Below are the code and all the weights of a small trained network. Each question names an input and a class and asks about switching units off, where a switched-off unit gives its printed mean instead of its output.

import numpy as np


def w(rows, s, z=0):
    codes = np.array(rows[::2]) - 128.0
    scale = np.full(codes.shape[1], s)
    scale[-1] = z or s
    return codes * scale


def f(y):
    return y / 2 * (1 + np.tanh(0.7978845608 * (y + 0.044715 * y**3)))


def log_softmax(a):
    a = a - a.max(-1, keepdims=True)
    return a - np.log(np.exp(a).sum(-1, keepdims=True))


def net(x, mask):
    res = np.array(x, float).reshape(1, 8) / 4 @ E
    y = f(res @ A[0][:, :-1].T + A[0][:, -1])
    res = res + np.where(mask, y, B[0][:, -1]) @ B[0][:, :-1]
    return log_softmax(res[-1] @ U[:, :-1].T + U[:, -1])


A, B = {}, {}
E = w([
[107,134,156,56,70,93,161],'x0',
[128,183,203,103,70,144,113],'x1',
[107,2,186,132,148,144,102],'x2',
[93,114,63,117,176,68,154],'x3',
[248,165,122,86,102,126,99],'x4',
[71,138,74,152,25,158,116],'x5',
[136,189,165,204,106,186,238],'x6',
[98,164,143,61,200,216,129],'x7',
],0.0056)
A[0] = w([
[70,102,148,154,75,135,95,170],'neuron 1',
[97,62,155,109,147,157,180,179],'neuron 2',
[198,67,204,12,116,154,36,250],'neuron 3',
[121,232,212,124,53,123,217,194],'neuron 4',
[152,139,164,128,139,147,95,74],'neuron 5',
[160,59,114,217,220,128,204,227],'neuron 6',
[185,93,108,169,22,32,135,214],'neuron 7',
[25,43,129,193,16,148,93,243],'neuron 8',
[127,117,80,90,141,149,87,105],'neuron 9',
[180,105,109,151,66,83,135,249],'neuron 10',
[127,130,138,130,130,127,120,96],'neuron 11',
[88,36,65,47,144,23,141,152],'neuron 12',
[72,33,176,108,130,158,179,150],'neuron 13',
[125,155,8,104,74,214,189,246],'neuron 14',
[107,137,141,127,135,104,101,104],'neuron 15',
[134,169,155,119,91,137,166,148],'neuron 16',
[120,195,126,164,157,143,135,159],'neuron 17',
[150,124,146,152,140,183,112,119],'neuron 18',
],0.013,0.0023)
B[0] = w([
[130,125,90,156,139,144,133,174],'neuron 1',
[113,127,168,143,115,174,84,175],'neuron 2',
[169,179,77,40,117,110,63,226],'neuron 3',
[136,181,225,157,114,137,170,222],'neuron 4',
[132,117,103,100,142,116,129,140],'neuron 5',
[128,89,135,207,130,132,22,223],'neuron 6',
[215,147,144,182,120,173,102,209],'neuron 7',
[114,114,27,184,147,146,105,245],'neuron 8',
[110,161,125,116,111,123,165,150],'neuron 9',
[175,145,151,157,136,164,114,176],'neuron 10',
[128,119,122,123,123,129,132,125],'neuron 11',
[104,118,141,66,140,4,108,217],'neuron 12',
[114,105,185,150,120,195,81,195],'neuron 13',
[187,181,141,164,136,45,174,204],'neuron 14',
[107,132,114,124,123,124,123,131],'neuron 15',
[153,110,169,127,138,132,153,160],'neuron 16',
[136,173,108,166,112,131,117,165],'neuron 17',
[132,140,103,102,117,126,117,152],'neuron 18',
],0.027,0.011)
U = w([
[96,88,121,96,125,163,187,69],'0',
[161,169,236,47,91,69,127,176],'1',
[161,175,180,220,111,167,243,178],'2',
[67,144,12,24,154,49,162,54],'3',
[26,29,154,156,183,67,100,76],'4',
[17,70,180,144,111,254,114,42],'5',
[101,41,131,90,125,172,208,21],'6',
[176,126,49,157,134,165,34,252],'7',
],0.0048,0.0019)

Each question gives the input, the list of numbers given to net, and the class t.
The units are the neurons (one row each of A and B). Each row of codes is followed by its name. A weight is (code - 128) times the scale printed after its matrix; where a second scale follows, it is the last column's (A, B and U).
mask holds one flag per neuron, in row order. A switched-off neuron (its flag False) gives its mean, the last column of its row in B, instead of its output. The means were averaged over made-up inputs and are rounded, as every weight is.
A unit's drop is (log p(t) with every unit on - log p(t) with that unit switched off) / (log p(t) with every unit on - log p(t) with every unit switched off).
The circuit of an input: a set's keep is (log p(t) with only the set's units on - log p(t) with every unit switched off) / (log p(t) with every unit on - log p(t) with every unit switched off). Starting from the 12 units with the biggest drops (on a tie, the unit counted first), units are removed one at a time, each time the one whose removal leaves the highest keep (on an exact tie, the one counted first), for as long as the keep stays at least 0.8.
units of the circuit, in order: the units of the circuit, biggest drop first
most important unit: the unit with the biggest drop
top k neurons: the k neurons with the biggest drops, biggest first
drop of u: that unit's drop, to one decimal
input [3,-8,7,2,-2,-7,-4,-4], class 4: most important unit => neuron 12
input [-6,7,-7,-6,3,-3,-4,-1], class 1: top 2 neurons => neuron 8; neuron 6
input [5,-3,-5,7,-6,-7,-2,-1], class 4: top 2 neurons => neuron 3; neuron 6
input [-7,-6,-5,-7,4,2,-3,-5], class 2: units of the circuit, in order => neuron 3; neuron 8
input [4,6,-1,3,-6,-3,-2,-3], class 4: units of the circuit, in order => neuron 3; neuron 12
input [-2,-5,6,-1,-8,-6,-8,3], class 4: top 2 neurons => neuron 12; neuron 7
input [2,1,8,-5,-7,-6,6,-8], class 5: top 2 neurons => neuron 13; neuron 3
input [6,-3,1,8,-4,4,-4,0], class 3: top 3 neurons => neuron 12; neuron 6; neuron 4
input [-4,-1,-7,7,-3,5,-5,-4], class 3: units of the circuit, in order => neuron 12; neuron 6
input [1,-7,-8,3,-8,-2,1,6], class 4: top 4 neurons => neuron 3; neuron 7; neuron 4; neuron 6
input [6,5,8,2,4,-4,-1,-1], class 1: top 3 neurons => neuron 8; neuron 6; neuron 12
input [3,-3,2,2,6,3,-8,-4], class 1: top 2 neurons => neuron 12; neuron 7
input [6,8,4,-8,6,-6,-7,0], class 1: top 2 neurons => neuron 8; neuron 6
input [5,4,1,4,5,-7,-8,-6], class 1: units of the circuit, in order => neuron 12
input [-4,6,-1,8,-2,-8,8,3], class 2: top 2 neurons => neuron 4; neuron 3
input [8,-3,-2,8,3,-2,-3,1], class 3: drop of neuron 4 => 0.2
input [7,-1,4,2,-8,-7,4,0], class 5: drop of neuron 13 => 0.4
input [1,-2,-1,3,4,1,-1,-4], class 1: drop of neuron 7 => -0.2
